Group, then class
[ -3.0  19.3  15.9 -11.7  10.1   2.5  -0.6 -15.6  -6.8   1.2   0.9 -11.4
  14.4  -3.0 -48.9  10.0  -1.0 -10.1 -21.4 -10.5  26.4   2.2   0.5  -7.8
  24.4  21.8   3.0   2.5 -14.3   4.2  -4.5  -9.2 -12.1  -2.6]
lazem.<43>
[  1.3   3.8  20.4 -24.3  -6.4  -5.1  -7.0  -2.0  13.8   4.5   4.4  16.1
   9.6 -10.9 -45.7  -1.6 -25.3 -23.1 -27.1   5.8  22.5  -2.1 -11.5  24.6
  22.9  32.9   5.5  -1.6 -14.8  -4.7   0.9 -12.7   8.0   0.9]
lazem.<43>
[ -1.5   6.8   2.8  -3.6   5.2 -11.2  -5.9  -5.2   7.4  -4.3  17.5  -6.6
  25.1  -7.1 -41.4  -3.7  11.9 -12.7 -18.5  -0.6  17.8   9.9   6.3   7.7
  24.7  11.3  10.3  -2.3  -0.7  -2.7  -9.6  -1.0   3.1   0.0]
febeg.<51>
[  4.8  15.4   3.3 -11.6   9.1   0.2  -2.1   0.4  35.7  -4.2   1.9  25.6
   8.0   1.3 -51.8  -7.8   2.3   8.0 -17.8 -11.6  17.8  11.9 -13.3  -2.0
  15.3  28.1   4.6  -7.4 -14.1 -19.6  -2.4   4.6   5.8   3.7]
febeg.<53>
[  1.1   2.4  19.5 -10.9   0.2   4.8   4.0  -3.9  17.2   3.0  -5.0  12.0
   9.6  -0.5 -31.2  15.1  -4.8  -5.6 -21.9  -2.4  13.9  -0.7   6.7   7.9
  18.0  29.4  -1.3  13.8  -6.8   0.0  -3.3  11.4 -16.6  -0.9]
lazem.<43>
[  1.5  -6.4  16.8 -12.1   4.8   7.5   0.1  -0.8 -18.2   3.7   3.6  -4.1
  12.1 -18.1 -29.8  -4.1  -2.9 -17.6 -11.3   1.7  21.4  14.8  25.3  10.4
  26.6  25.9  -2.8   5.9   8.9  -5.9   3.6 -11.6   0.1   3.3]
lazem.<44>
[ -1.1  -3.9  37.4  -2.7  18.3  -5.3  -5.2 -10.4   4.7 -14.3  12.6 -29.1
  14.8   1.2 -69.4   6.8  -2.2   2.6 -18.2   1.9  20.4  -3.8   4.7  10.0
  26.0  31.2 -55.4   3.1 -11.8  -1.5  -4.0 -10.4  -2.9   5.7]
lazem.<43>
[ -5.9  -6.2  11.3  -7.5   6.7 -10.1   6.1 -13.4 -23.5  -9.5  13.1 -24.1
  24.6   7.3 -32.5   8.1   7.2 -15.2 -19.3   4.5  34.7  -9.4   9.3   0.2
  51.0  42.3  14.2  -3.1  11.6   4.9  -3.9 -12.2   1.5  -5.3]
lazem.<44>
[ -0.2  27.1  -4.9   1.1   9.4  -6.6  -0.3  -2.9  10.3   2.8   6.7   5.6
  19.4   4.8 -20.0 -24.8  -3.3 -23.2 -14.7   5.1  35.4   3.2   1.0  -6.1
  32.5  17.1  10.4  -1.2  17.5   5.5   6.2  -6.3   5.8   5.0]
febeg.<51>
[  1.1   7.9  20.9   5.2  -4.3   5.2   1.0 -11.9 -24.2   5.7  -0.4  -5.6
  16.3  -1.8 -40.9  -1.1  -6.1  -8.2  -6.8  10.5  20.8  -2.4   7.0   0.2
  32.0  22.0  -1.9   1.0  -5.9   4.7  -2.8   1.4  -9.7 -13.7]
lazem.<44>
[  5.6   9.4  -6.0 -10.8   4.8  -1.5  -1.3  -5.3   9.2  -5.2  -6.5   0.0
  14.5  -4.1 -41.2  -4.6 -12.7 -11.5 -23.5  -4.9  24.7  -2.6  -0.7   9.7
  22.2  26.0   1.2   1.7  -4.6  -1.1  -2.6   0.1  10.6  -5.2]
febeg.<53>
[  4.5  11.7  24.1  -9.2   8.0   9.8  -9.4  -8.2  -0.4   1.0   0.0 -16.0
  17.0  -3.0 -31.8  -5.8  -0.5 -14.5 -11.8  -7.6  33.7  -2.8  -5.7  22.9
  22.5  27.6  -1.1   1.5  -9.9  -1.0   0.0 -13.7  -0.9   5.6]
lazem.<43>
[ 11.1  11.2  21.1 -13.8  18.2 -14.6  -1.0  -2.4  29.4  -8.3  -2.1  28.0
   4.5   4.6 -58.5   3.0   2.6 -16.5 -21.6   3.9   6.2   3.2  -9.2  -6.7
  31.4  39.6   9.7   1.1 -13.6  -9.0  -6.1  11.1   6.2   7.4]
febeg.<53>
[ -2.5   2.0  31.2  -6.4   1.5  19.7   8.7  -0.3  -0.9   7.8 -37.8  19.5
  14.4   1.0 -42.1  -2.9   3.6   0.6 -17.7   1.2   2.9  12.2 -14.1  -0.4
  16.7  30.7  -1.6  24.6  -9.2   6.0   1.8  15.6   8.6  -0.8]
lazem.<44>
[ -1.2  -0.6  15.0 -15.9  12.4  -3.1   2.3  -5.4 -11.7  12.0   3.8  -2.2
  15.7   1.0 -35.9   3.8   5.2 -20.6 -13.6  -6.5  25.4  -1.5   6.3  11.4
  13.4  25.4   7.0  -9.9   2.9   2.1   0.3  -3.4  -0.7  -2.4]
lazem.<43>
[ -1.7  11.6  33.5 -15.1  20.2   0.6  -4.0  -4.1  23.8   8.5  -8.5  29.7
  14.0  31.2 -64.8 -17.2  -2.7 -26.8 -24.9 -12.4  28.7  -9.3 -11.4   9.2
  35.3  47.1  -1.1   3.9 -14.4 -10.0   4.5  -6.2   2.0   2.4]
lazem.<43>
[  8.7   3.7  30.3  -3.9   5.4  11.6   0.3   0.5 -10.6   5.8   0.0  -5.7
  52.2  11.3 -46.7  10.8  -1.4  -8.9 -12.0  -2.4   4.6  10.8   0.2   1.4
  11.3  23.8 -29.8  11.3 -13.0   4.8  -3.2 -10.0   5.0   8.8]
lazem.<44>
[-10.0   4.8  -8.7  -8.9  -0.9 -10.4  -2.8   0.2  13.3   1.1   7.4   5.2
  21.2   3.7  -8.7 -24.3   3.7 -18.0  -4.2   2.7  24.3  10.0  -1.1   2.5
  27.8  19.9  14.9  -5.1  13.9   0.2   3.3  -1.8   6.1  -2.3]
febeg.<51>
[  1.7  10.0  11.1  -4.9  13.7  -1.2  -1.5  -1.4  24.2   3.6  -6.5   6.9
  13.7   8.7 -44.0  -6.3   1.0  -9.5 -18.2 -11.8  28.3   6.9  -0.5   0.9
  22.0  22.2  -3.3   5.3 -17.5  -3.9   1.6  -3.7  70.8   8.3]
febeg.<51>
[ -7.4   1.5  -0.9  -6.3  -1.6  -0.7   3.7  -9.5 -27.2  35.7   3.8  -1.5
  32.1  -1.3 -37.4 -15.4  -4.8  -8.1 -14.0   4.3  40.8  -2.3   7.9   2.4
  23.1  37.1   4.3  -4.7   9.6 -12.8  -3.9  -9.1  14.3  -3.4]
lazem.<44>
[  0.8   9.7  11.2  -9.3   7.6  -2.9  -8.1  -4.5  16.4   5.4   8.7  10.9
  19.7   3.0 -53.1  -2.7   7.1  -1.0 -16.8 -15.1  33.9   7.4  -5.4   4.2
  19.5  32.5   3.0   2.6  -1.6  -7.0   1.7  -3.2   2.6   2.4]
febeg.<53>
[ -8.7   5.2   1.2 -12.4   2.2   1.1  -3.2  -3.8  -5.2   8.7   4.6   5.3
  19.9 -15.5 -43.0  -1.1   6.2 -14.5 -25.0   0.2  25.3  13.2   0.0  16.2
  40.7  32.7   7.6   0.6  -0.6  -5.1   1.7  -0.6   3.8  17.2]
lazem.<43>
